Here is a tiny trained network, its code and every weight. The questions are about switching its units off for an input and a target symbol, where a switched-off unit gives its printed mean instead of its output.

import numpy as np


def w(rows, s, z=0):
    codes = np.array(rows[::2]) - 128.0
    scale = np.full(codes.shape[1], s)
    scale[-1] = z or s
    return codes * scale


def norm(h):
    return h / np.sqrt((h * h).mean(-1, keepdims=True) + 1e-5)


def softmax(a):
    e = np.exp(a - a.max(-1, keepdims=True))
    return e / e.sum(-1, keepdims=True)


def log_softmax(a):
    a = a - a.max(-1, keepdims=True)
    return a - np.log(np.exp(a).sum(-1, keepdims=True))


def net(x, mask):
    ids = ['ΓΔΘΠΩεζλμξτψ'.index(c) for c in x.split()]
    T = len(ids)
    res = E[ids] + P[:T]
    u = 0
    for l in range(3):
        r = norm(res)
        for j in range(3):
            rows = slice(4 * j, 4 * j + 4)
            q, k, v = (r @ M[l][rows].T for M in (Q, K, V))
            z = softmax(np.where(np.tri(T) > 0, q @ k.T / 4**0.5, -1e9)) @ v
            o = O[l][rows]
            res = res + np.where(mask[u + j], z, o[:, -1]) @ o[:, :-1]
        u += 3
    return log_softmax(norm(res)[-1] @ U[:, :-1].T + U[:, -1])


Q, K, V, O = {}, {}, {}, {}
E = w([
[122,117,3],'Γ',
[177,38,124],'Δ',
[143,135,136],'Θ',
[171,166,140],'Π',
[156,159,141],'Ω',
[134,150,53],'ε',
[216,128,175],'ζ',
[144,155,123],'λ',
[167,160,136],'μ',
[212,119,132],'ξ',
[37,251,76],'τ',
[55,132,249],'ψ',
],0.019)
P = w([
[155,255,133],'0',
[229,246,154],'1',
[232,228,145],'2',
[204,199,118],'3',
[191,180,123],'4',
[166,163,136],'5',
[156,141,141],'6',
[202,110,118],'7',
[192,103,164],'8',
[204,87,185],'9',
],0.0074)
Q[0] = w([
[59,125,20],'0.h0',
[176,188,231],'0.h0',
[206,110,253],'0.h0',
[89,153,53],'0.h0',
[77,153,144],'0.h1',
[217,157,69],'0.h1',
[223,107,83],'0.h1',
[105,108,151],'0.h1',
[130,72,124],'0.h2',
[142,91,131],'0.h2',
[150,214,139],'0.h2',
[91,48,118],'0.h2',
],0.029)
K[0] = w([
[132,231,104],'0.h0',
[179,62,166],'0.h0',
[102,6,143],'0.h0',
[159,194,133],'0.h0',
[36,131,128],'0.h1',
[244,173,115],'0.h1',
[247,134,124],'0.h1',
[116,109,133],'0.h1',
[75,166,168],'0.h2',
[91,160,155],'0.h2',
[209,74,86],'0.h2',
[50,178,150],'0.h2',
],0.026)
V[0] = w([
[95,40,196],'0.h0',
[86,248,161],'0.h0',
[125,124,133],'0.h0',
[181,88,60],'0.h0',
[200,239,243],'0.h1',
[88,184,227],'0.h1',
[161,201,152],'0.h1',
[168,223,114],'0.h1',
[85,75,147],'0.h2',
[59,67,139],'0.h2',
[97,120,116],'0.h2',
[100,156,82],'0.h2',
],0.017)
O[0] = w([
[79,111,190,122],'0.h0',
[129,216,150,107],'0.h0',
[127,127,131,127],'0.h0',
[156,68,75,148],'0.h0',
[253,139,182,252],'0.h1',
[155,78,213,134],'0.h1',
[177,148,156,186],'0.h1',
[168,170,153,191],'0.h1',
[148,74,106,81],'0.h2',
[165,72,94,55],'0.h2',
[146,130,116,97],'0.h2',
[150,165,117,103],'0.h2',
],0.025,0.024)
Q[1] = w([
[57,146,139],'1.h0',
[189,124,94],'1.h0',
[212,93,148],'1.h0',
[219,117,88],'1.h0',
[105,41,127],'1.h1',
[5,117,124],'1.h1',
[129,50,121],'1.h1',
[97,151,144],'1.h1',
[179,9,250],'1.h2',
[185,64,124],'1.h2',
[150,145,46],'1.h2',
[123,179,35],'1.h2',
],0.028)
K[1] = w([
[74,159,133],'1.h0',
[168,96,107],'1.h0',
[200,99,139],'1.h0',
[189,83,104],'1.h0',
[195,124,91],'1.h1',
[121,88,43],'1.h1',
[192,141,111],'1.h1',
[89,90,113],'1.h1',
[107,254,67],'1.h2',
[91,145,134],'1.h2',
[105,68,169],'1.h2',
[119,46,177],'1.h2',
],0.034)
V[1] = w([
[111,210,102],'1.h0',
[189,178,158],'1.h0',
[133,145,128],'1.h0',
[163,209,136],'1.h0',
[155,137,239],'1.h1',
[196,110,129],'1.h1',
[135,136,188],'1.h1',
[6,160,115],'1.h1',
[114,171,120],'1.h2',
[125,147,121],'1.h2',
[103,168,136],'1.h2',
[110,189,111],'1.h2',
],0.024)
O[1] = w([
[71,211,139,117],'1.h0',
[39,111,67,227],'1.h0',
[110,139,124,138],'1.h0',
[26,162,87,194],'1.h0',
[44,31,57,251],'1.h1',
[171,67,124,170],'1.h1',
[74,83,91,190],'1.h1',
[74,249,149,42],'1.h1',
[114,180,122,146],'1.h2',
[126,147,128,137],'1.h2',
[96,204,104,141],'1.h2',
[110,197,124,152],'1.h2',
],0.021,0.027)
Q[2] = w([
[152,113,141],'2.h0',
[117,162,76],'2.h0',
[157,138,77],'2.h0',
[155,103,130],'2.h0',
[178,252,154],'2.h1',
[196,148,158],'2.h1',
[170,105,143],'2.h1',
[129,169,139],'2.h1',
[146,109,106],'2.h2',
[155,142,153],'2.h2',
[72,110,84],'2.h2',
[100,125,111],'2.h2',
],0.037)
K[2] = w([
[153,134,121],'2.h0',
[81,113,124],'2.h0',
[117,145,94],'2.h0',
[160,168,96],'2.h0',
[197,254,133],'2.h1',
[199,139,126],'2.h1',
[162,94,123],'2.h1',
[153,178,135],'2.h1',
[128,81,100],'2.h2',
[173,153,136],'2.h2',
[37,93,120],'2.h2',
[87,123,130],'2.h2',
],0.036)
V[2] = w([
[108,86,130],'2.h0',
[43,31,23],'2.h0',
[134,157,104],'2.h0',
[128,187,49],'2.h0',
[98,146,205],'2.h1',
[156,99,2],'2.h1',
[104,187,165],'2.h1',
[21,181,116],'2.h1',
[113,115,98],'2.h2',
[123,63,250],'2.h2',
[108,95,120],'2.h2',
[135,162,81],'2.h2',
],0.032)
O[2] = w([
[152,90,141,137],'2.h0',
[60,1,224,250],'2.h0',
[89,153,127,143],'2.h0',
[10,161,151,186],'2.h0',
[144,150,199,78],'2.h1',
[120,75,19,221],'2.h1',
[98,114,228,62],'2.h1',
[166,18,224,144],'2.h1',
[150,117,95,175],'2.h2',
[201,43,239,70],'2.h2',
[163,104,99,173],'2.h2',
[92,166,90,140],'2.h2',
],0.034,0.02)
U = w([
[141,118,124,82],'Γ',
[253,121,111,172],'Δ',
[150,147,116,170],'Θ',
[138,128,127,117],'Π',
[141,130,128,117],'Ω',
[119,107,127,59],'ε',
[155,49,108,27],'ζ',
[130,114,129,96],'λ',
[133,118,126,99],'μ',
[22,11,70,72],'ξ',
[74,114,146,100],'τ',
[211,50,212,253],'ψ',
],0.011,0.005)

Each question gives the input, a string of symbols that net reads in full, and the target symbol t.
The units are the heads (4 rows each of Q, K, V and O). Each row of codes is followed by its name. A weight is (code - 128) times the scale printed after its matrix; where a second scale follows, it is the last column's (O and U).
mask holds one flag per head, layer by layer. A switched-off head (its flag False) gives its mean, the last column of its rows in O, instead of its output. The means were averaged over made-up inputs and are rounded, as every weight is.
A unit's drop is (log p(t) with every unit on - log p(t) with that unit switched off) / (log p(t) with every unit on - log p(t) with every unit switched off).
The circuit of an input: a set's keep is (log p(t) with only the set's units on - log p(t) with every unit switched off) / (log p(t) with every unit on - log p(t) with every unit switched off). Starting from all 9 units, units are removed one at a time, each time the one whose removal leaves the highest keep (on an exact tie, the one counted first), for as long as the keep stays at least 0.8.
units of the circuit, in order: the units of the circuit, biggest drop first
most important unit: the unit with the biggest drop
which heads matter: for each layer, one digit per head in row order, 1 if its drop is at least 0.15 and else 0, layers parted by /
drop of u: that unit's drop, to one decimal
input Δ ξ ξ ξ ψ Θ, target Δ: which heads matter : 110 / 110 / 100
input ξ ψ ψ ψ Γ, target ψ: units of the circuit, in order : (0.h1 0.h0 2.h1)
input ζ Ω ξ ξ Π ψ ξ ψ ψ ε, target ψ: units of the circuit, in order : (0.h0 2.h1)
input Θ ψ ξ ψ ψ ψ μ, target ψ: units of the circuit, in order : (0.h0 2.h1)
input ε ξ ψ ξ, target ψ: units of the circuit, in order : (2.h1 0.h0)
input ψ ξ Γ ξ Δ, target ψ: most important unit : 0.h2
input ξ ψ λ, target ψ: which heads matter : 110 / 000 / 010
input ψ ξ Δ Π ε, target ψ: units of the circuit, in order : (0.h2 0.h0 2.h2)
input Π ψ ξ ψ ξ Π ψ ψ ξ ζ, target ψ: units of the circuit, in order : (2.h1 0.h0 0.h1)
input ξ ξ ψ Θ, target ψ: units of the circuit, in order : (2.h1 0.h0)
input Γ Θ ψ Π ζ ξ Θ ψ Θ, target ψ: which heads matter : 100 / 000 / 010
input ψ Δ ψ Ω, target ψ: units of the circuit, in order : (0.h2 0.h1 1.h0 2.h2)
input ψ ξ ξ ψ ζ, target ψ: units of the circuit, in order : (2.h1 0.h0)
input ψ ψ ξ Θ ψ ψ ξ ξ, target ψ: which heads matter : 000 / 110 / 110
input ξ ψ ξ Ω, target ψ: most important unit : 2.h1
input ξ λ ξ ξ ψ, target ψ: which heads matter : 100 / 000 / 000
input Θ ξ ψ μ, target ψ: which heads matter : 110 / 000 / 010
input Θ Θ ψ Θ ξ ψ Π ψ ξ λ, target ψ: which heads matter : 100 / 000 / 010
input Δ ε Ω Π ξ ψ ξ μ ψ, target Δ: drop of 2.h2 : 0.1
input Δ Θ λ, target Δ: drop of 1.h1 : 0.3
input Δ ξ ξ, target Δ: drop of 1.h0 : 0.5
input Δ ψ τ τ, target Δ: most important unit : 1.h0
